Below are the code and all the weights of a small trained network. Each question names an input and a class and asks about switching units off, where a switched-off unit gives its printed mean instead of its output.

import numpy as np


def w(rows, s, z=0):
    codes = np.array(rows[::2]) - 128.0
    scale = np.full(codes.shape[1], s)
    scale[-1] = z or s
    return codes * scale


def f(y):
    return np.maximum(y, 0)


def log_softmax(a):
    a = a - a.max(-1, keepdims=True)
    return a - np.log(np.exp(a).sum(-1, keepdims=True))


def net(x, mask):
    res = np.array(x, float).reshape(1, 3) / 4 @ E
    y = f(res @ A[0][:, :-1].T + A[0][:, -1])
    res = res + np.where(mask, y, B[0][:, -1]) @ B[0][:, :-1]
    return log_softmax(res[-1] @ U[:, :-1].T + U[:, -1])


A, B = {}, {}
E = w([
[75,182,92,164,77,141,94,112,255],'x0',
[189,168,209,71,123,108,36,107,158],'x1',
[155,49,44,145,170,122,98,50,194],'x2',
],0.012)
A[0] = w([
[76,74,72,147,176,149,232,178,122,177],'neuron 0',
[74,181,78,164,62,145,181,180,151,120],'neuron 1',
[186,85,88,162,174,99,58,119,127,183],'neuron 2',
[150,118,91,169,161,78,134,139,166,190],'neuron 3',
[143,75,145,72,198,95,153,78,118,119],'neuron 4',
[92,115,137,155,92,105,63,118,213,216],'neuron 5',
[157,206,139,76,70,168,129,181,67,34],'neuron 6',
[129,124,134,107,183,157,163,131,46,82],'neuron 7',
[99,160,119,112,115,160,108,114,203,26],'neuron 8',
[176,114,159,145,163,62,96,76,128,131],'neuron 9',
[137,137,121,138,143,172,88,184,254,181],'neuron 10',
[206,44,156,86,175,105,79,81,105,133],'neuron 11',
[51,153,126,186,46,188,117,207,112,154],'neuron 12',
[85,129,127,126,142,164,75,127,163,185],'neuron 13',
[120,193,179,123,135,77,109,117,157,3],'neuron 14',
[107,103,32,150,167,175,164,177,90,73],'neuron 15',
[155,175,144,79,97,100,39,172,128,117],'neuron 16',
[135,92,147,135,185,76,149,178,78,94],'neuron 17',
[106,212,148,96,88,70,131,162,65,93],'neuron 18',
[86,144,174,111,88,95,100,136,70,233],'neuron 19',
[103,84,56,118,93,155,166,130,88,81],'neuron 20',
[104,125,138,107,199,105,140,115,58,206],'neuron 21',
[154,103,147,133,191,112,163,182,91,94],'neuron 22',
[114,57,81,153,162,182,110,10,154,12],'neuron 23',
[191,41,190,105,175,103,126,127,157,115],'neuron 24',
[121,155,195,122,96,139,165,144,112,149],'neuron 25',
[135,101,155,128,167,120,150,127,82,187],'neuron 26',
[59,206,84,208,98,195,188,136,114,157],'neuron 27',
[72,139,174,202,116,188,211,96,153,151],'neuron 28',
],0.0078,0.0066)
B[0] = w([
[182,176,124,147,96,61,175,55,132,253],'neuron 0',
[98,62,157,124,162,169,123,166,62,208],'neuron 1',
[63,93,139,83,135,112,99,144,110,230],'neuron 2',
[108,156,84,55,86,78,94,66,157,199],'neuron 3',
[60,95,168,112,147,181,128,171,101,204],'neuron 4',
[167,146,95,192,150,120,195,139,128,253],'neuron 5',
[109,184,73,65,88,41,106,89,200,201],'neuron 6',
[181,143,114,173,100,113,166,127,121,204],'neuron 7',
[147,216,46,35,45,7,65,14,253,173],'neuron 8',
[79,96,129,55,163,163,99,144,125,202],'neuron 9',
[156,108,117,172,132,87,134,108,123,238],'neuron 10',
[61,56,177,72,159,151,129,158,105,254],'neuron 11',
[69,52,166,119,159,170,152,191,54,219],'neuron 12',
[115,112,136,172,117,160,174,110,114,195],'neuron 13',
[211,83,193,241,157,166,227,198,43,159],'neuron 14',
[137,186,111,112,81,89,106,59,207,199],'neuron 15',
[150,176,97,149,71,73,123,75,171,218],'neuron 16',
[216,128,123,178,124,91,153,117,130,200],'neuron 17',
[202,164,75,102,92,85,91,101,148,214],'neuron 18',
[177,116,155,214,183,102,190,155,108,240],'neuron 19',
[145,182,40,105,44,29,75,57,196,181],'neuron 20',
[130,177,74,89,47,102,109,79,165,236],'neuron 21',
[183,151,123,163,117,122,163,107,130,196],'neuron 22',
[214,158,100,200,83,129,196,109,131,209],'neuron 23',
[98,107,159,92,202,139,75,186,121,209],'neuron 24',
[171,143,82,162,94,71,133,92,161,205],'neuron 25',
[146,211,70,104,56,89,104,58,156,219],'neuron 26',
[97,69,179,127,197,183,109,161,91,228],'neuron 27',
[96,96,186,108,199,180,132,192,84,192],'neuron 28',
],0.0062,0.0095)
U = w([
[171,140,126,220,109,139,175,118,120,32],'0',
[126,171,101,34,69,107,71,89,169,151],'1',
[44,72,189,81,201,252,115,193,85,255],'2',
],0.012,0.00083)

Each question gives the input, the list of numbers given to net, and the class t.
The units are the neurons (one row each of A and B). Each row of codes is followed by its name. A weight is (code - 128) times the scale printed after its matrix; where a second scale follows, it is the last column's (A, B and U).
mask holds one flag per neuron, in row order. A switched-off neuron (its flag False) gives its mean, the last column of its row in B, instead of its output. The means were averaged over made-up inputs and are rounded, as every weight is.
A unit's drop is (log p(t) with every unit on - log p(t) with that unit switched off) / (log p(t) with every unit on - log p(t) with every unit switched off).
unit that matters most: the unit with the biggest drop
top k neurons: the k neurons with the biggest drops, biggest first
drop of u: that unit's drop, to one decimal
input [-8,2,8], class 2: unit that matters most => neuron 11
input [-8,2,-1], class 1: top 3 neurons => neuron 21; neuron 26; neuron 5
input [8,-3,6], class 0: top 2 neurons => neuron 5; neuron 23
input [-5,-6,1], class 1: top 2 neurons => neuron 20; neuron 15
input [0,-8,5], class 1: top 2 neurons => neuron 20; neuron 15
input [5,8,-3], class 0: top 2 neurons => neuron 14; neuron 5
input [7,-1,7], class 0: top 2 neurons => neuron 5; neuron 23
input [4,4,-8], class 0: top 2 neurons => neuron 14; neuron 19
input [-6,-1,1], class 1: top 2 neurons => neuron 21; neuron 5
input [2,-8,-7], class 2: top 2 neurons => neuron 27; neuron 12
input [3,6,-2], class 0: drop of neuron 14 => 0.2
input [0,3,1], class 2: drop of neuron 2 => 0.0
input [7,8,-4], class 0: drop of neuron 5 => 0.1
input [2,2,-7], class 0: unit that matters most => neuron 19
